[  2   1   1   0   2  29   2   1  13   0   0   8   4  -1  11  -1   2  10
   9   4   4 -15   3  -1   0  12   2   6   4   3   0   2   9   8   3   6
  -1  13   6   5   6   5  17   8   1   1   4   9  10   5   2   2   2   0
   7  -1   4   0  17   3   2  19   4   2   5   8  19   6  15   1  -1   0
   5   4   0   3   2   4   4   0  13   1  11   1   1   3   9   3   5   2
  20   7   3   3  10 -17   4   9   3   4   2  -1  -1   0   1   7   1   1
   1   1   3   0   4   2   1   4   0  -2   8   1   0  -1  20   5   2   2
   3  -6   8   1   0   6   0   1  -1  -4   1  -2   1  -1   0   1  -1  -1
  -3   4   6   3  -2   0   1  -3  -1  -1  -1   0   0   6   7   0   3  12
   2  -1   2 -12   0   0   0   0  -1   0  -9  -1   1   3  -2  -1   1   0
   0  -2   0   1  -1  -1  -2   1   3  -6  -7   1   1  -9   3  -3   3 -12
   1  -3   0  -2   1  18  -2  -3  -2 -67   4   1  -4  13   2   2   3  -7
  -3  -9   0   0   4  -1   2   1  13  -5  -3   5  -5   3   4  -2  -1   1
  -3] | 4
[ 37  26  10   9   3   0   8  43  28   5   3  40  10  10  12  18  11  42
  14  13   4  14  -5   5   5  32   5  21  10  11   5   8  20  35  10   6
  14  21  13   9  18  -3  52   7   3  10  14  13  40  11   7   6   8   3
  16  13  11   1  28   9   6  61  35   5   8  19  31  12  26  25   6  -7
  23  12  14   4   7   7  11   8  18  12  31   3   7   7  -2   7  10   6
  56   7   4  18  12 -18  19  17   6   5   6  -2   0   6   8  18  16  14
  15   2   9   1  13  14   3   8  13   4  12   4   2  47  24  14   8   7
   7  27  15   3   0  15   1   2   6  14   3  10   4   3   3   4   9   2
  -1   7   4  14   6   2   6   6   8   4   6   2   4   3  24   4   4  11
   4   5   2   7   1   3   2   2   7   1   6   3   3   1   6   6   2   4
   1   1   4   1   3   5   4   0   3   6   6   2   4  -3   2   1   1   9
   2   5   1   4   4  14   0   1   1 -64   4   4  19  13   5   1   4   3
   2   1   0   3   6   1   2   2  -7   0   0   5   2   5   2   2   1   1
   0] | 8
[-12 -13  -4  -4   0   1  -5 -18  -3  -3  -1 -21  -5  -1  -2  -6  -6 -21
  -7 -11  -1 -14   2   6   0 -15  -3 -11  -6  -7  -1  -3 -10 -20  -6  -3
  -1  -5  -8  -2 -13   3 -29  -3  -1  -5  -9  -5 -22  -5  -2  -1  -4  -1
  -3  -2  -5  -1 -10  -2  -3 -31  -6  -3  -2  -8 -13  -6 -18 -12  -2  -3
 -13  -3  -1  -1  -1  -5  -7  -2 -12  -3 -12   0  -2  -3  -1  -2  -3  -2
 -13  -2  -2 -11  -5 -22 -10 -10  -1  -4  -4  13  -2  -3  -4 -11  -8 -10
 -11  -1  -3  -1  -3  -9  -2  -2   2  -1  -7  -3  -1 -26 -18  -7  -6  -4
  -5 -19  -9  -1   0  -8  -7  -1   0  -7  -2  -5  -3  -2  -1  -1  -7  -1
   0  -7  -3 -11  -1  -3  -3  -6  -7  -7  -4  -2  -5  -3 -21  -2  -2 -12
  -1  -5  -2  -5  -2   0  -1  -2  -7  -1  -6  -3  -1   0  -8  -6  -3  -1
  -1  -1  -7  -1  -5 -11  -6  -1  -2  -8  -5  -1  -3   1  -1  -1  -1  -9
  -1  -4   0   5  -1  -4   0  -1   0 -64   5   4 -10  14   1   3   0  -8
  -1   5  -2   2  -5  -1   0   1  22  -2  -1   1  -2   0   1  -1  -1  -1
  -1] | 7
[ 30  18   7   7   3  -8   9  33  30   5   1  32   9   7  21  14  11  11
  14  13   4 -10   2  22   4  27   5  18   9  10   6   6  20  33  10   8
   6  24  13   7  14  -3  46   9   2   6  11  12  30   9   5   2   6   2
   7   8   7   1  22   8   3  29  16   3   5  14  18   5  15   7   2   1
   0   4   2   2   2   7   3   2   9   3  13   1   1   3   8   1   2   2
  15   3   0  -1   3 -20  -3   0   1   1   0 -26   0  -3  -2  -3  -6 -12
  -3   0  -1   0   0  15  -1  -1  -9 -11   1  -2   0 -32   6  -8  -4  -4
  -6 -20  -8   0   0  -8   1  -1  -6  -8  -1 -12  -5  -2  -4  -5  -9  -3
   1  -2  -2  -8 -11  -2  -7  -7  -9  -6  -8  -8  -4  -5 -17  -3  -3 -14
  -8  -7  -5 -16  -2  -8  -8  -3 -21  -4 -15  -7  -9   1 -12 -10  -1 -23
  -1  -4  -7  -5  -6 -12  -6  -3 -12  -8 -17  -6 -17 -14  -4  -4   6 -26
  -8 -13  -6 -29 -12 -59  -3  -5  -3 -62   2 -18 -55  13 -16   3 -11 -14
  -8 -34  -2 -15 -16  -2  -4  -7  -7  -4  -2 -14  -6 -12  -5  -7  -2  -1
  -3] | 2
[-25 -15  -5  -5  -2   1  -5 -25 -16  -3   0 -20  -5  -3 -12 -12  -7 -27
  -8  -8  -2 -12   5   3  -2 -19  -4 -13  -6  -5   1  -4 -12 -21  -6  -3
  -7 -12  -8  -5 -13  -7 -31  -4  -1  -5  -9  -6 -23  -6  -4  -5  -4  -2
 -10  -9 -19  -1 -17  -7  -4 -38 -22  -4  -8 -14 -21  -8 -15 -13  -5   2
 -13 -10 -15  -4  -8  -5  -8  -9 -12 -14 -36  -4  -8 -10  -3 -10 -16  -8
 -88 -13  -5 -10 -29 -22 -13 -12 -12  -3  -4 -27  -1  -4  -5 -13 -11 -15
  -8  -2 -19  -4 -35  -8  -2 -22 -55  -8 -32  -3  -5 -30 -69 -12  -7  -6
  -6 -22 -16  -9   0 -44 -11  -8 -31 -40  -9  -9  -6  -2  -3 -17  -9  -2
   1  -5 -18 -12 -26  -2 -21  -5  -8  -6  -8 -10  -5 -12 -25  -3  -6 -24
 -15  -8  -7 -10  -2  -9  -9  -3 -19  -4 -11  -5  -9   0  -9  -9  -2 -17
  -1  -2  -7  -3  -6 -14  -7  -2  -6 -11 -17  -3  -5  -8  -2  -3  -1 -18
  -3 -11  -1  -5  -3 -17   0  -3  -1 -65   2  -4 -61  14  -4   3  -3 -10
  -5   0  -2  -2   5  -2   0   0  23  -1   0   0  -4   2  -1   2   0  -1
   0] | 20
[-14  -9  -3  -2   0  18  -3  -9  -1  -2   0 -11  -2   1  -2  -7  -3  -8
  -3  -1  -1  17  -1  -5   0  -6  -1  -7  -2  -2   2  -2  -4  -8  -1   1
  -1  -7  -3   0  -6  -5  -9   1   0  -1  -2   2  -9  -1   1   2  -1   0
   3   4  -1   0   4   0  -1  -8   6  -1   1   4  -8  -2   0  -3   2  -4
   0   1   2   0   1  -2   0   2  -2   2   6   1   1   2   3   2   2   1
  12   0  -1   1   0 -21   0   0   1   1   1  -4  -1   0   0   1   0   1
   1   0   2   0   4  -2   0   2   1  -1   2   1   1   2  10   0   1   1
   1   3   0   1   0   2   1   0   1   2   1   1   1   1   0   1   2   0
   1   1   0   3   2   1   2   1   2   1   2   0   1   0  -1   0   0   2
   0   2   0   4   1   1   0   1   4   0   3   1   0   0   1   2   1  -1
   1   1   3   0   2   4   3   1   3   3   2   1   3  -7   1   1  -1   3
   1   2   2   3   3   2   1   1   0 -52   4   1  13  13   3   3   2   3
   1   7   0   2   9   1   1   2  14   1   1   4   1   4   2   3   1   0
   0] | 5
[-19 -15  -3  -5  -2   4  -5 -21  -5  -2   0 -15  -4  -1  -8  -9  -5 -24
  -6  -6  -2  16   0 -14  -1 -16  -3 -11  -5  -4  -1  -3 -12 -17  -6  -3
  -3  -8  -7  -1 -12  -2 -31  -3   0  -3  -8  -2 -14  -5  -1  -2  -4  -2
  -4  -2  -9  -1  -3  -2  -3 -27  -3  -4  -4  -3 -20  -6 -11 -13  -1   4
  -7  -2  -2  -1  -2  -5  -6  -1 -12   0  -3  -1  -1  -1   1  -1  -3  -1
 -11  -3  -5  -8  -4 -20 -10 -12  -2  -3  -3   6   2  -3  -3  -9  -6  -7
  -6  -1  -1   0  -4  -6  -1  -2  -4   2  -2  -2   0 -18  -2  -9  -5  -4
  -4 -14 -13   0   0  -2   1  -1  -4  -1   0  -6  -5  -1  -2  -1  -4  -1
   1  -3  -6  -6   0   0   1  -1  -5  -2  -2  -1  -2  -2 -13  -2  -4  -2
  -2  -4  -1  -2   0   0  -1  -2   2   0  -2   0   1   0  -5   0   0   0
   0   0   0  -1  -1  -2  -1  -1   1  -1 -13   1   2  -9   0   0   4   3
   1   0   3   0   4   6   1   0   1 -53   5   3  -1  14   4   3   2   5
  -1   4   1   2   8   1   1   2  21   2   2   4   2   4   1   4   2   0
   3] | 10
[ 43  31  11  11   5  17  12  49  42   7   3  47  11  16  25  21  14  37
  17  16   7   2   4  -2   7  38   7  27  12  12   8   9  26  44  13  10
  22  34  16  11  22  -3  64  11   4  11  18  15  46  11   9   9   9   3
  17  17  17   2  33  12   6  62  29   5   9  23  33  11  28  22   6  -1
  12  10  12   4   6   9  10   6  19   9  22   2   4   6   3   5   8   4
  31   5   4  11  12 -18  13  12   4   3   3  -7   2   3   4  12   6  -4
   5   1   3   0   4  18   1   2   1  -6   4   1   0   5   8   3   0   1
   0  -3   4   1   0   3  12   0  -1   1   1  -7  -2  -1  -1   0   1  -1
   0  -1   2  -5   1  -1  -1  -5  -5  -3  -4   0  -3  -1  -8   0  -2   2
  -1  -5  -1 -13  -2  -1  -1  -2  -4  -1 -12  -5  -2   1 -10  -6  -2  -3
  -1  -3  -8  -1  -5 -11  -6  -1  -3 -19 -11  -2  -4   6   0  -4  -2 -19
  -3  -9  -2  -9  -4 -22  -2  -4  -2 -75   5  -9 -15  13  -6   3  -4 -11
  -6 -19  -3  -6 -10  -2  -2  -4 -14  -4  -3  -8  -4  -8  -2  -5  -3  -2
  -4] | 5
[ -27  -18   -6   -6  -16   -8   -7  -34 -100   -4  -12  -27   -6  -48
  -92  -13   -8  -27   -6   -9  -19  -12    0    4  -25  -22   -4  -14
   -5   -6  -26   -5  -15  -24   -9  -28  -72 -100   -9  -31  -14   -4
  -40  -25  -10   -9  -11  -38  -29   -6  -25  -27   -6   -2  -45  -56
  -67   -1  -74  -32   -4  -36  -91   -5  -22  -53  -23   -7  -12  -15
  -15    0  -10  -25  -31   -8  -16   -5   -8  -16  -14  -19  -52   -7
  -11  -14    2  -11  -18   -8  -76  -11   -6  -10  -19  -18  -12  -11
   -8   -4   -3   -8    0   -3   -4  -10   -7   -8   -9   -2   -6   -2
  -10   -9   -2   -5  -17    4   -8   -2    0  -22  -16  -10   -7   -5
   -5  -17  -19   -1    0   -3    1   -2   -7   -1   -1   -9   -7   -1
   -3   -3   -7   -1    2   -3   -5   -7   -1   -1   -2   -1   -5   -3
   -2    2   -3    0   -6   -3   -3   -4   -2   -3    1   -3    0    0
   -1   -2    5    0   -2    2    0    1   -1    1    1    1    0    0
    3    0    2    1    1    0    2    2    4    1    5    3    1    1
    3    5    0    3    2    4    4   16    1    1    0  -61    4    1
   -2   16    3    2    5    6    1    3    1    3    9    1    2    2
   26    1    1    4    5    4    1    3    2    1    2] | 9
[-19 -16  -5  -5  -1 -23  -4 -21  -5  -3  -1 -19  -4   0   7  -9  -4  -9
  -5  -7   0 -39   3   1   0 -13  -2 -11  -4  -4   1  -3 -10 -16  -4   0
   0   0  -6   0  -7  -2 -20   1   0  -4  -8   0 -16  -3  -1   1  -2  -1
  -1   0  -6   0   2   0  -2 -19   0  -1   0   2 -11  -4  -2  -8   1  -3
  -3   1  -1   1   0  -2  -3   0  -2   1   4   1   1   2  -6   1   1   0
  13   1   0  -3   1 -22  -2  -2   2   0   0 -23   2   0  -1   0   0   6
   1   0   2   1   3  -6   0   1   3  12   4   1   0   5   4   1   2   2
   1   7   6   1   0   4  -8   1   3   0   1   3   4   1   1   3   6   1
  -1   4   3   8   3   2   3   4   7   4   4   2   4   4  16   1   5   6
   3   8   2  11   2   1   3   3   8   1  12   6   4   0  16   8   3   6
   2   3  11   2   9  18  14   3   6  19  20   3   9   8   3   5  -1  30
   5  18   4  14   6  40   1   6   3 -62   4  13  22  13  10   4   7  23
  12  25   6   9  19   5   5   7  20   9   4  13  13  13   6   6   6   5
   8] | 1
[ -2  -1   1  -1   0   4  -1  -7  10  -1   2   0   0  -1  -9   0   0  21
   5   1   2  10  -5  -4   1  -3   0   6   2   2   0   1   2   4   2   1
  -2   3   2   2   5   6   8   3   2   2   3   8  13   3   3   1   2   1
   6   3   1   0  16   2   2  28  16   1   5   9  14   5  16  12   2   5
  15   5   8   2   3   2   7   4  11   8  18   1   4   3  -6   4   6   4
  37   5   2  14  15 -16  14  14   5   4   5   7   0   6   7  17  16  19
  13   2   8   1   9   1   3   7  18  10  14   4   2  53  24  14   9   8
   8  34  21   4   0  20   1   2   7  20   4  11   5   4   3   6  12   3
   0   9   5  20  13   4  12  10  13   6  11   4   6   6  34   5   6  19
   8   9   5  12   2   6   4   3  15   2  14   8   5   1  13  14   4  12
   2   5  12   2   8  15   9   1   4  12  19   3   8   4   3   3   2  17
   2  10   2   6   6  23   0   3   2 -56   6   5  36  15   8   1   6  15
   3   1   2   6   8   2   2   4  12   2   1   7   8   6   3   3   2   2
   2] | 0
[-12  -8  -2  -2  -1  -4  -3 -13   6  -2   0  -8  -1   0  -4  -5  -3 -18
  -2  -3   0  11   2  10   1  -6  -1  -3  -2  -2   1  -1  -5 -10  -2   2
   1   2  -3   1  -6  -5 -14   1   1  -2  -4   2  -9  -2   1   1  -2  -1
   3   0  -5   0   6   0  -2 -25   1  -2  -1   1 -13  -3  -6 -12   0   1
  -7   1   1   0  -1  -2  -4   0  -7   2  -4   0   0   0  -3   0  -2   0
  -4   0  -4  -9  -2 -19  -8  -8  -1  -3  -2  12   1  -3  -3  -9  -7 -12
  -8  -1  -2  -1  -5  -2  -2  -3  -8  -8  -6  -2  -1 -23  -9 -10  -6  -4
  -5 -21 -14  -1   0 -11  -1  -2  -8  -9  -2  -9  -6  -2  -3  -4  -9  -2
   0  -4  -7 -11  -9  -3  -8  -5  -9  -6  -6  -5  -5  -7 -22  -3  -5 -21
  -9  -8  -4 -11  -2  -6  -7  -4 -18  -3 -11  -5  -9   0 -16  -6  -3 -17
  -1  -3  -6  -4  -7 -14 -11  -6  -8 -13 -13  -5 -15  -7  -5  -4   3 -19
  -8 -12  -6 -23  -8 -60  -3  -4  -2 -52   4 -19 -58  15 -12   2  -9 -13
  -8 -36  -3 -13 -21  -2  -5  -8  14  -4  -2 -16  -5 -15  -7  -7  -2  -2
  -3] | 12
[-14  -8  -2  -4  -1  -4  -4 -18   2  -2   1 -11  -3  -1  -9  -5  -5  10
  -1  -4   1   7  -2 -11   0 -11  -2  -3  -2  -2  -1  -2  -6 -12  -3  -1
  -1  -1  -2   1  -4  -4 -13   2   1   0  -3   3  -3  -1   1   0  -1   0
   4   0  -2   0   8   1   0   4   5  -1   3   6   4   2   6   4   1  -1
  14   5   6   0   3  -1   4   3   4   6  13   1   3   2   7   3   5   4
  26   3   2  13  13 -20  15  13   5   3   5   9  -2   6   8  18  16  33
  15   2   9   1  14  -5   4  12  28  29  16   5   3  72  38  19  13  12
  11  48  26   7   0  39   4   6  22  35   8  22  10   6   6  16  20   6
   0  14  17  34  35   6  30  16  23  13  19  16  12  17  64   7  11  65
  26  21  15  31   5  19  20   8  55  10  33  18  24   1  36  29   8  48
   4   8  27  11  19  38  26  10  25  38  49  14  35  16  11  11  -2  59
  17  36  13  49  23 100   5  13   6 -60   7  33 100  15  29   1  26  36
  21  50   9  24  40   8   9  15  22  11   6  30  20  25  12  15   9   7
  10] | 10
[-18  -8  -1  -3  -1  35  -6 -24   8  -3   1 -17  -5   0 -18  -7  -4 -29
  -2  -6   1   6   5   0  -1 -15  -3  -5  -4  -4  -3  -5 -12 -18  -6  -4
  -6 -11  -6  -2 -10   0 -30  -1   1  -4  -9  -1 -20  -5  -2  -4  -5  -2
  -3  -7  -7  -1  -5  -4  -4 -31 -10  -5  -2 -10 -22  -6 -10 -14  -3  16
  -8  -3  -3  -2  -3  -5  -6  -3 -16  -1 -11  -3  -2  -5   1  -3  -5  -2
 -29  -5  -6  -9  -6 -19 -10 -11  -4  -5  -4  30  -1  -3  -3 -10  -8 -11
 -11  -2  -4  -2 -14  -5  -2  -5 -13   4  -9  -2  -1 -13 -17 -12  -7  -4
  -5 -19 -15  -1   0  -7  -5  -2 -13  -6  -2 -11 -10  -1  -3  -4  -8  -2
  -1  -5  -6 -12  -1  -2  -3  -4  -9  -6  -3  -2  -6  -3 -16  -3  -5  -7
  -2  -8  -1  -9  -2   2  -1  -4  -4   0 -10  -2  -1   1 -12  -1  -2   0
  -1  -2  -5   0  -5  -6  -9  -2  -1  -7  -4   0   0   5   1  -2  -2  -6
  -2  -5   0   2   4   0   0  -1   0 -62   6   4 -15  15   4   1   4   2
  -3  -4   0   4   1   1   1   2  20  -1   0   5   6   3   3   2   2   2
   2] | 11
